Each row is shifted at random along 6 fixed directions that mean nothing.
Known rows, with every step that occurs
futut ziko lobov sebav: [  88  -61  -33 -142 -184  114 -198  143  411  -12   88  -59  -84  118
  207  -43  277   90  -31  -95  204 -217 -222 -148  -53 -134 -204 -310
   28 -252  346 -611  248 -289  130  150  345 -144   14  -80 -116   -6
  198 -319   35   29 -271   85    4   29 -390  115   29  -69 -349   68
  277 -217  216 -247  -71  299 -165 -163  206]
ziko futut purev gule rima zuzov bibe lobov: [ 295  -42   44 -263   22  -36  181  336  120 -170  374 -148  129   75
  239 -130  -18 -222 -137 -142  201 -159 -282    4  384 -312  353 -243
 -163 -461  393  153  294 -162  225  -75  -35 -111   30  138 -281  -92
  398 -105  387  221    3  210 -229  347 -223  323   70 -172  105 -159
  -48   93  136 -488  -56   17 -524  130  340]
zuzov bibe lobov ziko: [ 300 -259  143 -129 -133   80  271  181  139  -97  360  -55 -134  208
  332 -228  232   46  117  -85   62  -52 -144  -25  267 -278  167 -462
 -252 -280  320 -250  146 -402   10 -227   37  127  -43   37  -93  -72
  -15 -343   45  225  -70  -80 -151   68  -85  253  -58   88  -63 -316
  193  -32  -57 -456   34  -89 -489   15  284]
zuzov rima futut lobov sebav: [ 318 -162   65 -390   -3    9  440  149  128  -55  414 -190   -5   82
  -41 -160  151  106   11 -104  172 -132 -144  -88  337 -277   60 -303
 -211 -322  353 -257   94 -293  143 -268  -91  -68  -51  138 -135  -72
  307 -101  411  216   46  105 -126   58  -78  302   63   12  210 -220
  -28   -1  -36 -591   20 -169 -419  189  291]
purev gule rima bibe zuzov sebav lobov ziko: [ 262   28  -84 -106   38  -52   82   31  410 -190  251 -332   66   78
  -16 -162   69 -166 -159   53  240 -240 -236 -207  304 -165   80  -76
 -140 -321  704 -125  160 -123  267  140   39 -243  103  -45  -36   34
  425  -99  465   82  -64  426    9  402 -272  465   90 -177  126   16
  -35   76  101 -623 -196  290 -268  -45  206]
sebav lobov zuzov bibe rima futut: [ 240   -4   42  -70  -89    9 -119   54  322  -81  167   26  -55  244
  220  -57   85    1  -32   48  106  -44  -98   34  192 -118   56 -239
  -77 -240  272  -93  262 -215   25   40   80  -28  -68  -54  -96   52
  300 -142  297   79   82  181  -20  185 -252  154   66    1  -50  -70
  169  -27   33 -351 -101   86 -408  -69   62]
rima purev gule futut ziko: [  52   -9  112 -332  116   71  139  563  101 -381  237 -231  141  -67
  115 -295  374 -157 -182 -178  232 -273 -349 -244  111 -292   23 -427
 -185 -360  482 -370  272 -235  522    4  271 -201  160  235 -153 -251
  253 -110  150  191 -374   67 -136  411 -225  329  218 -118 -161   34
   68 -119  370 -559  -59  236 -231   94  527]
lobov sebav futut ziko: [   7   11  185  -42  107  -31 -112   36  200  -40 -191  -88  186  402
  182  142  113  -62    9   82   27    5  -95 -122  -62    1 -151 -272
   58 -299  478 -442  436 -236  203   83  239  114  -91 -122   75  -85
  228  -14    3  274 -234   56  191 -222 -490  236  -74    8 -344  130
   47 -349  393 -171 -255  293 -324 -123  -56]
zuzov sebav lobov futut: [ 353 -131   91 -143  -91  -52  397 -134  316  105  350   -9 -134  343
   54   -9   48  283  170   91 -160    5   19  140  273 -112  -37 -363
 -162 -111  259 -297  235 -367 -172 -229 -105  168 -260   -3 -189  153
  277 -137  297  235  137   52   10   15 -110   29 -102  168    9 -296
   74  158 -142 -444   -5 -262 -379  -30    8]
zuzov bibe rima purev futut ziko: [ 103   84  -43   52   54 -114 -218   12  344  -84   15  -23  197  323
  193    5   93 -119 -148  120  -70    0  -84  -41    8   82 -192 -148
  -15  -24  507 -336  435 -209  171   78  -41 -163  -70 -221 -213   69
  472  -49  411   50  154  260  168 -275 -400  168  -35   58  -17  -35
  349  152  115 -344 -209   17 -390 -192 -140]
futut rima purev gule ziko lobov sebav zuzov: [ 278  -78  170 -274 -134    7  318  111  234 -138  484 -159  -47  156
   99 -292  -42   73   40    9  184 -161 -175  -48  237 -307  125 -276
  -69 -311  366 -334  242 -290  -46  -50   60  -31  -72   22 -245  107
  379 -286  196  246  -20  137 -194  166 -140  214   50  -38  -11 -141
  -33   86   -5 -585   72   17 -324  -28  290]
gule rima zuzov sebav lobov: [ 137  -29 -173  -59   -6   54   95   38  473 -126  215 -207  -35   56
   36   56   35  -16 -198    9  106 -162  -73 -188  278 -139   43 -167
 -213 -106  392 -212  -20 -194  228   41  126 -323   83  -35 -160  -78
  272  -77  477   86  -95  276   72  406 -261  219  160  -54   16   66
  109  120  126 -628 -156  139 -231  -28  222]
lobov sebav zuzov rima purev gule: [ 191    5   53 -151  -45   14  145  181   71 -177  136  -42  196  208
  233  217  191 -266 -190  107   39  -62 -147  -50  102 -255   86 -142
  -95 -396  514  -48   62 -177  329  -19   48   -3   -8   62  -58  -32
  168   61  274  166   24  152   66 -161 -338  232  -88 -186  -35  -82
 -142   20  293 -460 -181  129 -467   -6   45]
sebav futut ziko lobov zuzov bibe: [ 214 -137  208 -120  -27   54 -492  497  -14 -107   71  453  112  293
  526   65    6 -135 -249 -312   65  -46 -245  129 -139 -139   88 -399
   66 -510  354  -97  445 -332  280    2  278  245  -59  -54 -152 -139
   60 -350 -385  103   -4 -168 -249 -181 -511   -2 -150 -168 -726  -51
  296 -437  451   64 -138  129 -724  -21   78]
futut ziko lobov zuzov sebav: [ 213 -104 -269 -122  -72  -25  128   44  511 -113  411 -154 -104  113
  -10 -146   90   99  -99  -53   45 -152  -47 -130  318 -119  -22 -334
 -298   38  333 -250   25 -397  136 -173   22 -294   66 -116  -41  -19
  121 -116  429  121   39  285   57  226  -97  208   77  133  -80 -135
  322  143  -79 -605  -33  -97 -277  -27  240]
sebav zuzov bibe lobov ziko futut purev: [ 248  -52 -286 -233  -97   -6 -380  379  369 -201  316  204   51   48
  386   92  137 -153 -320 -168   49 -304 -181  165   83 -178   46 -323
  -81 -289  292  -69  397 -299  264  108  136 -248   64  -44 -359   52
  143 -357  211 -172  125  229  -78   45 -304   68  -94 -134 -146  -82
  473   21  280 -195 -166   94 -420  -57  153]
bibe zuzov rima purev gule futut lobov: [   3   85  105  -62 -193   11 -308  127  407 -163  233   -1 -145  174
  396  -62  230  106  -67   94   54   -6 -209   42  -43 -174 -105 -116
  102  124  349 -529  347 -187  -36  138  154 -274 -109 -102 -300  127
  432 -179  333   33  -11  154  -82  104 -319    3  274  110 -141  -54
  440  146 -103 -511   -8   35 -242 -256   47]
zuzov bibe lobov sebav: [ 234 -179  -65  -50 -115   53  -76  149  209  -18  120  131  -33  243
  321  130  296  -53  -52  -63  -28    0 -109   19   77 -115  -33 -337
  -94 -213  329 -257  208 -303  168  -62   65   39  -38  -45 -204  -78
    6 -349  130    5   23  -16   -5 -301 -324   61 -137   57 -169 -209
  285  -27  147 -247 -155  -44 -515  -56  -28]
bibe zuzov rima futut: [ 241   45  -39  -31  -40   -3  174 -115  317    5  117 -177   76  266
  177  233 -181 -141  -46  158  -80  -10   48    7  351 -105   89  -73
 -161 -180  236   27  -14 -225   71 -103 -172 -129 -141  -26   12   86
  316  112  491  217  184  318  102   86 -237  224   25  112  136 -102
  -29  247  -10 -460  -80  -60 -446  -44  -24]
purev futut rima zuzov sebav lobov ziko: [ 135   16  149  -30 -165  -92  144 -248  634  -79  413 -173 -306  303
   44 -512  135  486  223  253   50    0  -14 -124  167 -100 -168 -309
  -78  254  409 -699  267 -360 -368  -57  117 -104 -125 -234 -111  223
  534  -78  446  273   -7  164   90  233  -48  128  232  260   37   -9
  284  111 -403 -824  123  -39  -36 -253  146]
zuzov rima purev futut: [ 234  149  -30 -175 -131    1    1  -41  354   74   77  -28  134  160
  163  201   45  -60 -158  173  -46 -166  -97   56   97 -120  -63  -68
   13 -312  365 -125  189 -188   98  111  -13 -135 -174  -24 -216  248
  514 -102  447   15  135  270  133    5 -365   81  -21  -94   92  -51
   22  196   63 -383 -116  102 -280 -145  -58]
futut purev gule rima zuzov bibe lobov ziko: [ 214  -21  244 -193 -128   -9 -167  211  168  -90  334   -2   -7  183
  495  -54  135 -132  -79  -26  233 -137 -337  -26   32 -331  202  -89
   79 -421  454 -161  321 -157   74  137  177  -21  -52 -112 -185   69
  379 -428  117   88  -40  104 -229   -9 -363  222   -9 -165  -60 -187
  163 -145   47 -382  -50  220 -423 -153  146]
sebav lobov futut ziko: [ 379  -26   98 -189 -145    6 -180   -8  303  215  291  270  -41  318
  242  148  -80  165    6  -64 -148 -164  -38  288  -18  -58 -121 -188
   49 -312  134 -407  299 -334 -118   25   -9  179 -335  -60 -216  309
  359 -383  -48    8  269   36 -155 -192 -328 -172 -233   76 -283 -240
  214    8   63  -44   -6 -108 -448 -154 -125]
lobov zuzov bibe rima: [ 215 -158  -15   47  -74   34  -27  176  133 -120  204  179   -1  337
  401   36  210 -127  -76  -37 -119  146   16   43  170 -129  113 -289
 -248  -62  207  -89   55 -340  155 -230  -26   72  -50   -5 -119 -134
  -76 -230  132  157  182  -38   -7 -256 -201   96  -84  192 -218 -262
  332  109    7 -346  -74 -224 -671   16  -16]
gule rima purev futut lobov sebav zuzov bibe: [ 253 -148  265 -277  -81    9  -51  328   81 -144  410  239  -85  200
  349 -154  244  106  -77  -99  124  -63 -210   50  -24 -285  -13 -322
   52 -275  383 -353  559 -242   31  -48  143  138 -142   15 -468   17
  371 -381   47  135   53 -124 -261 -296 -243  -87   41  -64 -136 -200
  242 -168   99 -453    5  -73 -506   15   99]
gule futut lobov zuzov rima purev: [ 475   26  150 -444  -75  -47  -20   16  111  234  357   72  184  156
  219  474 -294 -178 -298  -44  116 -231 -190  264  200 -275  244  143
  147 -746  270  331  234 -115  122   40 -176   -6 -331  -52 -216  301
  559 -373  341  -17  339  326 -213  -73 -415   87 -155 -225  165 -335
 -149  -68   87 -130 -109   -9 -599    5 -124]
lobov futut rima bibe zuzov sebav: [  84 -191  136  -77   31  -18  373  173  274 -373  350 -312 -157  203
  140 -514  411  144  153   53  177   71 -131 -282  317 -258  -83 -518
 -319  119  406 -382  262 -302   99 -285   91 -125   92   25 -146 -274
  179  167  468  393 -243   63   -4  156   25  351  295  196  130 -126
  340    8  -95 -830   83  -89 -276  104  406]
ziko futut rima purev: [ 295 -148  338 -303 -106   44  775   19   95  -10  409 -378   38  210
   98 -275  -13  128  257   61  116  -63  -96   -6  479 -380  198 -427
 -256 -395  193 -146  245 -312 -182 -339 -117  123 -199  196 -272    3
  374   47  358  526 -130   38 -122  290    5  309   44   30  277 -315
 -196  112  -68 -603  181 -173 -352  156  426]
futut purev rima zuzov sebav lobov ziko: [  22   49   43   -8 -227  -42 -201 -129  568  -51  252  -35 -116  239
  210  -95  211  207   -2  242  110  -62 -133  -91  -69 -125 -187 -159
   36  107  454 -606  217 -218 -170  167  261 -222  -56 -290 -206  180
  446 -221  417   50  -37  212  124  -39 -325   76   79   11  -55   41
  434   35 -104 -578  -45  177  -68 -333   34]
ziko lobov sebav zuzov rima futut gule: [ 297   -8   31 -297 -123   43   49  244  264 -113  401   50  -37  120
  186 -122   33   85  -99 -128  103 -187 -159   49  151 -252   10 -283
  -20 -293  344 -284  212 -305  111  -49   51  -81  -31   75 -222   68
  360 -175  180   81   80  128 -163  119 -207  106   52 -103 -140 -127
   74    2   91 -447   33  -16 -395   15  215]
zuzov rima bibe lobov sebav futut ziko: [ 370  -77   85 -180  -91  -97  -86 -113  283  111  310  151   46  365
  172   40 -139   82  -47   69  -60  -69  -65  228   85  -87  -85 -218
   87 -282  395 -197  452 -308 -145  -65 -157   88 -235 -202 -264  257
  484 -316  234   58  315  122  -92 -409 -323   74 -249    5    8 -222
  252   32    3 -219  -77 -151 -548 -139 -160]
ziko futut lobov zuzov sebav: [ 156  -32   80  -23   69 -112  -21  -12  218  110  -22  -53  154  381
  186  289  -56  -72  -52  -29   41   88 -115  -31  166  -51   85 -141
  -13 -302  408    8  264 -215  191  -79   15   47 -144 -151   56  -78
  229   53  278  242  -18  206  113  -25 -448  249  -62   17 -198  -90
   -1 -223  178 -208 -216   58 -534  -17  -86]
bibe zuzov rima futut purev gule ziko lobov sebav: [ 133   42  101 -202 -104  -92 -223  116  274  -47  214   38   21  237
  296   92  -56  -24 -124   26  139  -71 -273   14  -20 -164   -2  -83
  234 -240  452 -273  355 -191   70  144  132 -170  -92 -174 -204  122
  510 -411  285   33   64  231 -118 -108 -461  191   27  -78 -129    0
  193   -6   49 -306 -108  138 -380 -215  -18]
rima bibe zuzov sebav futut purev gule: [ 286  -52  213 -236 -164  -62  396   22  278 -247  452 -138  -70  258
  135 -290   36   45  119  278  -48 -108 -115   87  315 -349   -2 -515
 -125 -180  290 -144  610 -248 -213 -156  -48  111 -118   37 -334  156
  419   92  358  436  -17  108 -122  -32  -29   60   37   10  168 -251
   60  190  -47 -705  117  -87 -254  -54  219]
bibe lobov sebav futut rima purev: [ 187  -60   -8 -289 -136  -11  -31   77  274  -73  316   44    0  179
   71  -26  130  151  -20   84   17 -103  -51  131   94 -157 -121 -319
   23 -176  215 -401  462 -274  -42   -7   19 -123 -132  -12 -357  105
  380 -233  371   26  124   98  -28 -224 -239   25  -23   89  122 -115
  323   78   89 -360  -82  -84 -304  -87   37]
sebav futut gule ziko lobov zuzov: [  66   77   60  -63   27  -42 -273  159  372  -92  136  126   21  307
  216 -156  -75  142  -14  -92  -28   -5  -86   55   35  -31   84 -310
   15  -31  282 -348  361 -372   70   70  211  -71  -73 -106  -72   19
  212 -417   -4   80  -30  115  -25  343 -332  134  124  201 -508  -19
  346  -67   69 -285  -78   52 -369 -150   38]
purev rima futut ziko lobov zuzov bibe: [ 262   79  -47 -238 -265   45 -201  119  617  -92  399 -109 -229   -2
  190 -536  216  184  -20  -10  327 -298 -247 -118  163 -195 -114 -304
  -81 -129  391 -381  218 -307  -87  122  226 -257   18  -67 -200  234
  564 -277  328   28  -14  266  -90  478 -121  105  258  -69 -109   45
  346   34 -204 -598  129  199  -93 -119  372]
zuzov sebav futut rima bibe lobov: [ 229 -134  311 -117 -160   27   80   36  256  -61  248  -17 -117  303
  278 -245   14  170   95   70   58  -26 -151   46  117 -227 -105 -433
   35 -254  329 -402  584 -265 -190  -66   76  148 -151  -83 -351   61
  443  -89  108  310  -91  -87 -155 -151 -250   67   -2  -22  -60 -127
  235  -97   46 -408   39   16 -378  -91  166]
ziko futut lobov sebav zuzov: [ 180  -36 -147 -238 -215   59   73   47  586 -115  344 -137 -250   81
   87 -236  256  257   93   40  121 -231  -52   -9  243 -210 -120 -430
 -153  -37  153 -478  316 -332 -111    0  182 -188  -37   62 -233  131
  249  -88  325  137 -122  188   30  348  -53   19  192  101  -61   15
  231   55  -42 -561   66   60  -69  -41  294]
sebav zuzov bibe lobov futut purev rima: [ 341  -64  162 -146 -102  -14   16  171  115  -55  302   89   12  301
  370   -1    8 -119  -14   27   42  -49 -124  176  175 -209  110 -200
  -72 -381  281  -99  397 -183  -18  -39  -35  167 -187   20 -216  119
  338  -41  157  233  203   75 -151 -270 -243   28  -88  -58  -18 -215
  126   13   75 -294  -38  -41 -578    8   22]

Rows
[ 178  -47  116 -113    7  -49  341   69  368 -139  510 -251 -118  226
   89 -591  175  262  290  -52  154   45 -104  -47  452 -258  248 -401
 -285   83  250 -196  279 -351 -152 -252  -49 -126  -36   69 -169  -72
  299 -201  458  281  -81  157 -118  616   67  358  290  319   93 -323
  279  136 -304 -743  160 -234 -371   81  348]
ziko futut gule rima bibe lobov zuzov
[ 240  -28  132 -153  -59   40 -489  299  220   -2  120  214   55  167
  413   21 -107 -108 -197 -246  243 -163 -297   35  -74 -141   -1 -131
  194 -494  279 -159  374 -187  226  228  218  -72  -90  -93 -270   20
  415 -518  -37  -93   -6  130 -274   40 -537  107    0 -127 -351   28
  337 -225  279    3  -64  251 -528  -99   70]
gule ziko lobov futut rima bibe zuzov
[ 255  -58  293 -226 -209   -7   64   75  308  -22  434  -33 -145  208
  257 -378  -31  164  171   41  268 -113 -256   53  154 -295   61 -310
   50 -271  220 -268  466 -228 -275   38  130   -1 -187  -39 -336  188
  570 -448  231  200  -41  128 -274  178 -192  123  130   17    2 -127
  302   23 -168 -431  189   50 -314 -112  242]
gule ziko lobov futut purev rima bibe zuzov
[ 220   90   75 -191   51 -128 -325  153  234  -90  147   52  232  272
  241   47 -245 -161 -272  -26  126 -109 -236  118   88  -72  147 -129
  186 -432  517   93  565 -181  206  205   35 -125  -69 -206 -220  114
  515 -399  245  -29  136  342  -75  136 -485  298  -34 -189 -110  -70
  187  -57  211 -158 -247  186 -494 -142  -54]
sebav futut gule ziko lobov zuzov bibe rima purev
[ 450 -146  -22 -384  -95   14  333   77  157 -136  425 -265   73   73
   25   67  -37 -241 -189   65  251 -305 -159    6  422 -330  120 -191
 -132 -648  374  113  340 -105  163  -32 -151  -72  -36   39 -221   98
  366   27  477  177  118  346 -126 -106 -153  272  -81 -299  449 -233
 -173   27  187 -479 -110   85 -413  116  200]
futut lobov sebav zuzov bibe rima purev
[ 232  -88  -64 -266 -186   18   93  258  332 -150  487   67  -51   36
   92 -188   68  108 -172  -40   78 -188 -153   59  208 -263  -15 -429
 -152 -164  280 -264  211 -272   15 -109   85 -164    2  103 -459   19
  421 -116  417  153   64   88 -147  142 -166   -1   57 -122   -3  -14
  235  198   73 -580   59  -96 -300   21  343]
ziko futut purev rima zuzov sebav lobov
[ 110  120   80 -136  -10  -40  -46  133  243 -123   -9 -280  195  160
  313  184 -129 -314 -248  110  172 -143 -289  -99  194 -197  155  -65
   83 -486  592   96  164 -118  312  180   99 -212  -13  -41  -35   48
  473  -51  386  178 -135  367   40  375 -476  454   72 -270    3  157
 -157   61  246 -372 -208  390 -339 -126  147]
bibe zuzov rima purev gule ziko futut
[ 408  -33  -88 -391   11 -100   52   88  352  -80  496  -14   49  119
   -4 -224 -111   64 -186  -47   23 -259 -149  131  263 -167   26 -285
   -9 -288  486 -151  379 -321   97  -26 -158 -165  -48  -46 -351  200
  518 -528  382  -57  256  258 -166   64 -173  250  -62  -41  164 -214
  206  206  -35 -467  -65 -127 -414  -11   82]
zuzov rima bibe lobov sebav futut gule ziko
[ 133 -135  243  -92  -83  -88  286  -53  136  -90  344  -78  -84  383
   99 -123  124  207  174  185   14  195  -39   -1  201 -188    0 -266
  -60   47  339 -360  318 -267 -178 -267 -112   32 -205  -86 -106    7
  322   40  476  359  117   66  -27 -300 -131  159  120  255  183 -244
  170   82 -213 -648   39 -283 -452  -65  -18]
bibe zuzov rima purev futut lobov sebav
[ 125  -74  244   21  -30  -47 -288   98  267  -12   22   51   62  353
  521  107 -153 -110 -170  -33   78   23 -231  -58  -33 -121  -91 -212
  205 -294  473 -187  437 -211  119   78  152   15 -106 -250 -327  -26
  444 -321   66  181 -113   56  -99 -190 -547  166  -62 -112 -288   39
  260 -170  242 -182 -103  189 -509 -165   -4]
gule ziko futut rima bibe zuzov sebav
[ 128  219 -192 -310  -47  -91 -242  125  538 -156  304  -75   29   25
  182  -47  165  -44 -254   87   96 -272 -203  -65   81 -181   -8  -50
  -22  -58  397 -193  120 -229  233  192  162 -453   32 -110 -167  202
  474 -387  536 -126  117  419   56  306 -254  208  179  -11   20    2
  305  194  -78 -576  -97  169 -132 -159  102]
lobov zuzov rima futut purev gule ziko
[ 219 -100   69 -197  115 -157  109   75  179   25  350   27  201  271
  133  198 -172   -1 -167  -96   57  -40 -136   61  182 -148  201 -136
  -29 -299  461    0  274 -246  128 -114  -31  -82 -109 -130 -274  -42
  404 -327  396  120  126  213  -60   33 -374  289 -143  -78   16 -152
  116  -43  148 -331 -179  -94 -546    3   43]
gule rima zuzov sebav lobov ziko futut purev
[ 262 -116  219 -370 -243   40  -45  430  207 -290  523   59 -218   45
  371 -479  236  101 -111  -68  280 -221 -385   59  155 -413  146 -528
   19 -409  404 -162  417 -300   -2   31  275   -8   16  109 -383   72
  384 -529  105  127 -124  -29 -353  475 -139  184  132 -238 -118  -45
  195  -15   -5 -501   78  158 -313  -54  483]
sebav lobov zuzov bibe rima purev gule ziko futut
[ 357  -33  120 -339 -140  -80  225  150  206   24  546   92   24  186
  291   45  -89    2 -127  -16  -78 -126 -150  157  216 -326  123 -231
   -9 -308  269  -26  290 -273  -25 -172  -93   29 -189   75 -489  160
  541 -312  310  225  200   65 -220  -73 -217  -24 -119  -80   11 -260
   15  239  -28 -486   75 -219 -472    0  135]
ziko futut purev gule rima zuzov sebav
[ 207  110  -33 -216  185 -143  159  116  226 -164  220 -223  305  170
 -157 -189 -230 -119 -114  -19  147  -99 -122  -50  358  -79  298 -132
 -172 -308  467   53  229 -234  261   -8  -57 -217   -4    4   -1  -10
  418  -65  460  167  113  430   23  511 -255  477  117   31   16  -12
  -65  122  113 -484 -179   44 -425   63  162]
sebav futut rima purev gule ziko lobov zuzov
[ 334  -52  150 -263 -124  -32   48  152  292 -123  460  -58 -167  149
  265 -330  181   61  -14  -20  173  -92 -224   -6  219 -254   55 -262
   -1 -233  405 -258  333 -245    0  -40   26  -22  -65    8 -277   93
  477 -312  279  147   49  100 -222   71 -153  112  121   25   15 -159
   83   36 -134 -558   57  -34 -373  -35  182]
purev gule futut rima zuzov bibe lobov sebav
[ 351  -75  300 -328 -165  -11  171   70  358 -169  511  -86 -191  210
  279 -319 -182  118  -20  129    5 -245 -178   64  239 -352  -51 -512
   78 -326  338 -210  592 -315 -167  -32   41  106 -136  -54 -374  243
  532 -354   87  322  -72   53 -284  111 -106   52   38  -79   10 -189
  104   50  -33 -591  156   50 -235 -125  253]
rima bibe zuzov sebav futut gule ziko
[  73   77  147  191 -126 -141  -83 -228  424  -26  138 -162    5  486
  274 -183   90   63  188  244   69  186 -126  -36  101  -17   13 -109
  -16  129  497 -299  358 -241 -219   27   -8  -79 -129 -359  -21  150
  386  -23  420  203   70  307  134   29 -301  285   56  161  -81 -203
  318  118 -228 -463  -73    5 -358 -309  -98]
futut ziko lobov zuzov bibe rima purev gule
[ 314  -19   17 -315  -72   16   85  250  350 -154  405 -206   -5   21
  234 -173   15  -94 -211  -92  172 -301 -272  -61  306 -323   -1 -293
  -19 -405  459  -59  378 -189  211   12   15 -181   27   95 -408   35
  542 -200  342  156 -105  231 -199  287 -219  217  102 -237   87 -106
   57   80  138 -538   17  127 -306   54  343]
ziko futut gule rima bibe zuzov sebav
[ 203   69   36 -221  -70  -75 -276  200  222   95  233  123  138  215
  343  121   44  -54  -97 -131   28 -137 -234  169  -17 -133   95  -25
  140 -361  365 -301  395 -224  100  138   62  -78 -167  -10 -268  153
  458 -521  124  -43  136  134 -124  -64 -467  147 -141  -28 -198 -114
  232   27  111  -97 -146   62 -480 -141  -22]
bibe lobov ziko futut purev gule rima
[ 268  -44  132  -77 -253   30 -113  116  350  -68  306   20 -218  239
  420 -303   67   31    0  -10  136  -61 -231    3  152 -213  133 -256
    9 -233  367 -246  229 -309  -78   56  166   26  -67  -78 -141  151
  296 -511   19  152   -1   63 -181  244 -240  172   63  -16 -305  -88
  195   70 -178 -395   37  119 -403 -174  180]
purev gule ziko lobov zuzov bibe rima
